Here is a tiny trained network, its code and every weight. The questions are about switching its units off for an input and a target symbol, where a switched-off unit gives its printed mean instead of its output.

import numpy as np


def w(rows, s, z=0):
    codes = np.array(rows[::2]) - 128.0
    scale = np.full(codes.shape[1], s)
    scale[-1] = z or s
    return codes * scale


def norm(h):
    return h / np.sqrt((h * h).mean(-1, keepdims=True) + 1e-5)


def f(y):
    return np.maximum(y, 0)


def softmax(a):
    e = np.exp(a - a.max(-1, keepdims=True))
    return e / e.sum(-1, keepdims=True)


def log_softmax(a):
    a = a - a.max(-1, keepdims=True)
    return a - np.log(np.exp(a).sum(-1, keepdims=True))


def net(x, mask):
    ids = ['ΠΦΩγεζθλμξτψ'.index(c) for c in x.split()]
    T = len(ids)
    res = E[ids] + P[:T]
    u = 0
    for l in range(2):
        r = norm(res)
        for j in range(2):
            rows = slice(3 * j, 3 * j + 3)
            q, k, v = (r @ M[l][rows].T for M in (Q, K, V))
            z = softmax(np.where(np.tri(T) > 0, q @ k.T / 3**0.5, -1e9)) @ v
            o = O[l][rows]
            res = res + np.where(mask[u + j], z, o[:, -1]) @ o[:, :-1]
        u += 2
        y = f(norm(res) @ A[l][:, :-1].T + A[l][:, -1])
        res = res + np.where(mask[u : u + 8], y, B[l][:, -1]) @ B[l][:, :-1]
        u += 8
    return log_softmax(norm(res)[-1] @ U[:, :-1].T + U[:, -1])


Q, K, V, O, A, B = {}, {}, {}, {}, {}, {}
E = w([
[118,102,136,111,79,130,178,4,185,185,102,118],'Π',
[150,111,139,68,139,123,114,119,79,96,120,164],'Φ',
[171,128,117,127,133,106,141,115,79,92,126,100],'Ω',
[136,144,119,99,156,162,142,100,104,76,107,148],'γ',
[183,87,111,120,146,140,161,139,110,93,102,136],'ε',
[119,108,120,136,137,81,131,137,57,173,127,135],'ζ',
[86,90,105,159,165,113,159,151,115,118,107,158],'θ',
[168,115,94,131,136,87,94,104,145,98,78,161],'λ',
[85,160,69,123,117,107,97,119,138,88,127,111],'μ',
[142,74,104,114,87,144,117,189,144,129,143,119],'ξ',
[126,98,90,109,172,172,89,126,139,162,110,97],'τ',
[150,88,117,173,114,165,119,104,117,95,155,168],'ψ',
],0.036)
P = w([
[215,220,150,146,158,162,112,216,30,77,60,96],'0',
[180,187,142,154,135,164,113,191,63,84,75,71],'1',
[155,166,132,146,117,149,118,174,87,111,97,90],'2',
[134,138,125,123,100,127,140,143,91,105,98,96],'3',
[144,119,112,108,95,107,149,112,112,103,114,96],'4',
[129,101,102,93,82,99,161,86,121,120,128,103],'5',
[104,83,92,82,67,80,165,69,147,137,151,124],'6',
[86,61,75,65,71,72,170,39,156,136,158,113],'7',
[80,43,68,49,42,55,172,8,167,146,168,123],'8',
],0.012)
Q[0] = w([
[170,85,98,133,102,120,148,150,121,159,117,71],'0.h0',
[164,181,193,140,174,112,97,135,123,145,245,133],'0.h0',
[142,98,143,65,120,127,99,91,17,100,147,147],'0.h0',
[128,223,180,139,93,98,118,157,189,138,141,154],'0.h1',
[110,76,28,112,75,107,83,108,75,69,8,101],'0.h1',
[148,150,138,135,154,149,41,176,170,157,131,109],'0.h1',
],0.012)
K[0] = w([
[72,77,117,97,126,170,109,85,135,117,139,184],'0.h0',
[160,212,221,127,139,131,159,178,119,106,70,132],'0.h0',
[115,90,109,138,125,124,245,50,200,182,109,120],'0.h0',
[141,120,149,141,192,137,104,254,39,118,85,114],'0.h1',
[87,25,137,126,50,153,129,27,190,175,162,101],'0.h1',
[130,158,143,165,167,173,134,157,60,98,155,145],'0.h1',
],0.011)
V[0] = w([
[92,52,82,204,194,77,183,178,142,138,21,166],'0.h0',
[150,82,170,132,120,177,93,110,182,158,131,211],'0.h0',
[159,115,196,90,41,2,182,169,113,81,119,142],'0.h0',
[108,138,111,134,131,73,74,85,197,141,33,124],'0.h1',
[139,104,63,34,190,143,96,180,168,201,129,76],'0.h1',
[64,102,248,57,180,184,235,104,116,169,132,88],'0.h1',
],0.008)
O[0] = w([
[107,47,112,168,190,122,227,206,145,143,97,185,239],'0.h0',
[111,81,135,182,112,147,42,51,148,104,94,149,90],'0.h0',
[122,165,160,123,77,52,199,84,142,27,86,164,107],'0.h0',
[194,174,63,105,147,126,137,58,161,213,150,164,254],'0.h1',
[151,135,52,110,144,150,56,254,50,181,52,97,113],'0.h1',
[73,95,41,197,99,137,164,49,75,133,84,72,21],'0.h1',
],0.0088,0.0048)
A[0] = w([
[67,153,155,242,181,142,146,84,99,230,136,105,133],'0.n0',
[135,228,109,58,112,163,68,93,134,82,148,82,154],'0.n1',
[191,85,105,170,72,209,186,118,98,170,235,99,88],'0.n2',
[111,172,146,173,20,153,162,135,200,209,71,66,132],'0.n3',
[132,29,146,69,120,92,167,182,88,150,189,104,95],'0.n4',
[113,89,142,146,134,108,2,86,127,103,82,148,82],'0.n5',
[80,133,73,229,164,46,82,70,161,134,134,39,113],'0.n6',
[142,107,141,137,100,111,212,109,78,60,120,85,1],'0.n7',
],0.0086,0.0069)
B[0] = w([
[103,120,162,124,114,101,204,152,131,93,80,51,206],'0.n0',
[98,124,100,163,132,162,218,142,112,143,167,150,250],'0.n1',
[136,144,93,189,100,82,109,138,145,85,60,155,218],'0.n2',
[158,182,113,154,121,174,144,179,139,84,60,164,185],'0.n3',
[67,185,114,134,147,136,156,61,207,121,128,106,254],'0.n4',
[131,123,201,141,80,154,185,131,89,164,98,158,166],'0.n5',
[251,151,125,138,110,72,193,139,183,150,198,116,247],'0.n6',
[154,98,81,102,151,119,79,96,131,96,77,51,202],'0.n7',
],0.011,0.0041)
Q[1] = w([
[141,70,186,233,116,151,61,148,99,127,178,124],'1.h0',
[173,105,47,85,185,142,87,208,52,192,105,95],'1.h0',
[152,175,116,123,107,80,136,180,151,104,137,215],'1.h0',
[145,8,97,84,113,127,177,115,116,84,156,49],'1.h1',
[130,116,82,113,97,98,51,251,45,135,107,56],'1.h1',
[67,106,202,219,118,172,71,114,101,126,238,109],'1.h1',
],0.011)
K[1] = w([
[151,186,253,159,142,164,114,143,37,124,111,112],'1.h0',
[108,143,170,79,117,148,102,170,101,239,59,74],'1.h0',
[106,151,126,117,47,119,82,140,148,114,170,131],'1.h0',
[131,74,143,131,82,67,176,64,140,212,121,123],'1.h1',
[111,168,215,88,170,196,112,156,157,181,84,50],'1.h1',
[166,164,212,150,216,179,155,133,71,76,72,135],'1.h1',
],0.012)
V[1] = w([
[195,42,141,76,109,143,89,120,127,108,39,83],'1.h0',
[113,102,41,203,160,155,119,41,31,125,171,116],'1.h0',
[105,116,178,67,243,202,154,53,72,144,139,161],'1.h0',
[95,187,128,127,206,18,129,92,93,245,138,119],'1.h1',
[190,75,225,173,186,81,114,67,167,152,109,233],'1.h1',
[1,125,193,169,72,151,138,165,120,130,137,135],'1.h1',
],0.0092)
O[1] = w([
[123,144,123,190,129,64,4,130,94,157,37,150,163],'1.h0',
[92,91,189,73,186,160,123,150,132,137,145,71,85],'1.h0',
[146,191,145,145,223,173,167,75,96,174,76,37,64],'1.h0',
[133,190,199,88,128,78,171,181,123,154,41,96,72],'1.h1',
[158,150,231,205,173,79,115,142,138,179,120,219,130],'1.h1',
[155,80,142,172,9,166,159,150,122,77,115,81,2],'1.h1',
],0.012,0.0078)
A[1] = w([
[129,125,178,87,112,132,99,105,17,109,154,153,31],'1.n0',
[79,127,87,129,143,136,89,193,189,177,136,117,161],'1.n1',
[161,65,137,148,165,152,46,71,141,85,26,140,112],'1.n2',
[111,166,212,108,86,73,136,141,106,143,83,71,75],'1.n3',
[60,99,106,143,79,166,118,126,93,87,130,50,255],'1.n4',
[77,74,170,163,120,151,175,102,174,131,106,127,164],'1.n5',
[125,75,236,234,128,190,52,179,94,151,201,139,140],'1.n6',
[144,70,246,153,90,163,120,108,182,107,234,130,137],'1.n7',
],0.014,0.0062)
B[1] = w([
[145,147,161,101,69,113,178,105,52,142,185,133,141],'1.n0',
[168,79,117,72,114,140,98,85,80,156,81,136,201],'1.n1',
[51,178,100,103,103,106,144,157,116,176,169,116,254],'1.n2',
[99,114,199,85,78,140,51,126,185,94,72,122,148],'1.n3',
[160,116,170,172,143,118,95,119,173,165,120,188,234],'1.n4',
[121,83,115,142,151,140,105,161,58,133,167,88,202],'1.n5',
[155,126,123,165,88,98,113,192,140,190,253,37,201],'1.n6',
[137,168,122,143,114,95,74,181,128,215,200,52,218],'1.n7',
],0.017,0.0082)
U = w([
[147,162,67,194,65,168,191,93,147,167,84,99,101],'Π',
[123,128,157,107,74,160,141,103,30,122,163,160,106],'Φ',
[213,127,82,121,158,66,90,101,82,9,146,48,78],'Ω',
[80,122,140,144,209,223,67,49,199,45,176,104,249],'γ',
[2,192,41,128,172,114,85,152,161,73,146,112,95],'ε',
[83,145,181,107,95,148,102,158,186,67,91,77,254],'ζ',
[106,40,123,165,180,127,188,189,98,69,126,109,147],'θ',
[153,151,159,150,176,135,130,151,205,159,142,224,151],'λ',
[157,133,76,17,115,179,202,194,222,112,198,128,44],'μ',
[112,54,87,139,70,170,66,129,164,35,157,190,189],'ξ',
[199,86,74,55,137,182,76,173,101,200,98,115,55],'τ',
[118,119,157,155,116,147,76,176,177,137,241,63,179],'ψ',
],0.0061,0.0038)

Each question gives the input, a string of symbols that net reads in full, and the target symbol t.
The units are the heads (3 rows each of Q, K, V and O) and the neurons (one row each of A and B). Each row of codes is followed by its name. A weight is (code - 128) times the scale printed after its matrix; where a second scale follows, it is the last column's (O, A, B and U).
mask holds one flag per unit, layer by layer, with each layer's heads first. A switched-off unit (its flag False) gives its mean, the last column of its rows in O or B, instead of its output. The means were averaged over made-up inputs and are rounded, as every weight is.
A unit's drop is (log p(t) with every unit on - log p(t) with that unit switched off) / (log p(t) with every unit on - log p(t) with every unit switched off).
The circuit of an input: a set's keep is (log p(t) with only the set's units on - log p(t) with every unit switched off) / (log p(t) with every unit on - log p(t) with every unit switched off). Starting from the 12 units with the biggest drops (on a tie, the unit counted first), units are removed one at a time, each time the one whose removal leaves the highest keep (on an exact tie, the one counted first), for as long as the keep stays at least 0.8.
circuit, biggest first: the units of the circuit, biggest drop first
top k neurons: the k neurons with the biggest drops, biggest first
which heads matter: for each layer, one digit per head in row order, 1 if its drop is at least 0.15 and else 0, layers parted by /
input ζ ζ ζ Ω, target ζ: circuit, biggest first	1.h1, 1.n3
input μ λ μ Π γ γ ε Φ, target Φ: circuit, biggest first	0.h0, 1.n0, 0.n5
input ζ θ ε γ γ, target ε: top 2 neurons	0.n7, 1.n2
input μ ε Π θ, target θ: which heads matter	00 / 00
input γ ζ ε Φ ζ λ θ ζ, target λ: circuit, biggest first	0.h1, 1.h1
input Ω ψ γ, target ψ: circuit, biggest first	0.h1, 1.n7
input λ ζ γ γ, target ζ: top 2 neurons	0.n7, 1.n3
input ξ μ γ ζ Ω Φ, target ζ: which heads matter	01 / 01
input λ λ μ, target μ: which heads matter	00 / 10
input Φ Φ λ ε γ ζ λ τ ξ, target τ: circuit, biggest first	0.h1, 1.n1
input θ Π ψ Π τ γ τ ξ, target τ: circuit, biggest first	1.n1
input λ ψ θ τ θ, target τ: circuit, biggest first	1.n1, 0.h1
input τ λ θ, target τ: circuit, biggest first	1.n1, 0.h0
input ξ μ λ ψ ξ ξ ψ ε ε, target ψ: which heads matter	01 / 01
input Φ ξ θ θ ε, target θ: circuit, biggest first	0.h0, 0.h1
input Π τ Π λ γ λ, target λ: which heads matter	00 / 01
input ξ λ λ, target ξ: which heads matter	00 / 01
input ξ θ Φ, target ξ: which heads matter	00 / 11
input θ γ ζ θ Ω, target θ: which heads matter	10 / 00
input λ γ λ ε, target λ: circuit, biggest first	1.h1
input ε τ μ ε ε γ, target ε: which heads matter	11 / 10
input ξ γ Π, target Π: which heads matter	01 / 00
input ξ λ ψ γ Ω γ, target γ: top 3 neurons	0.n1, 0.n7, 1.n4
input λ θ μ γ Φ ψ ε τ Φ, target τ: circuit, biggest first	0.h1
input Ω ξ μ ζ θ λ, target λ: circuit, biggest first	0.h1, 1.h1
input ζ μ Ω λ μ λ λ, target μ: circuit, biggest first	0.n1, 0.h1, 1.h0
input τ λ ψ Ω γ Π, target Π: circuit, biggest first	0.h1, 0.n3
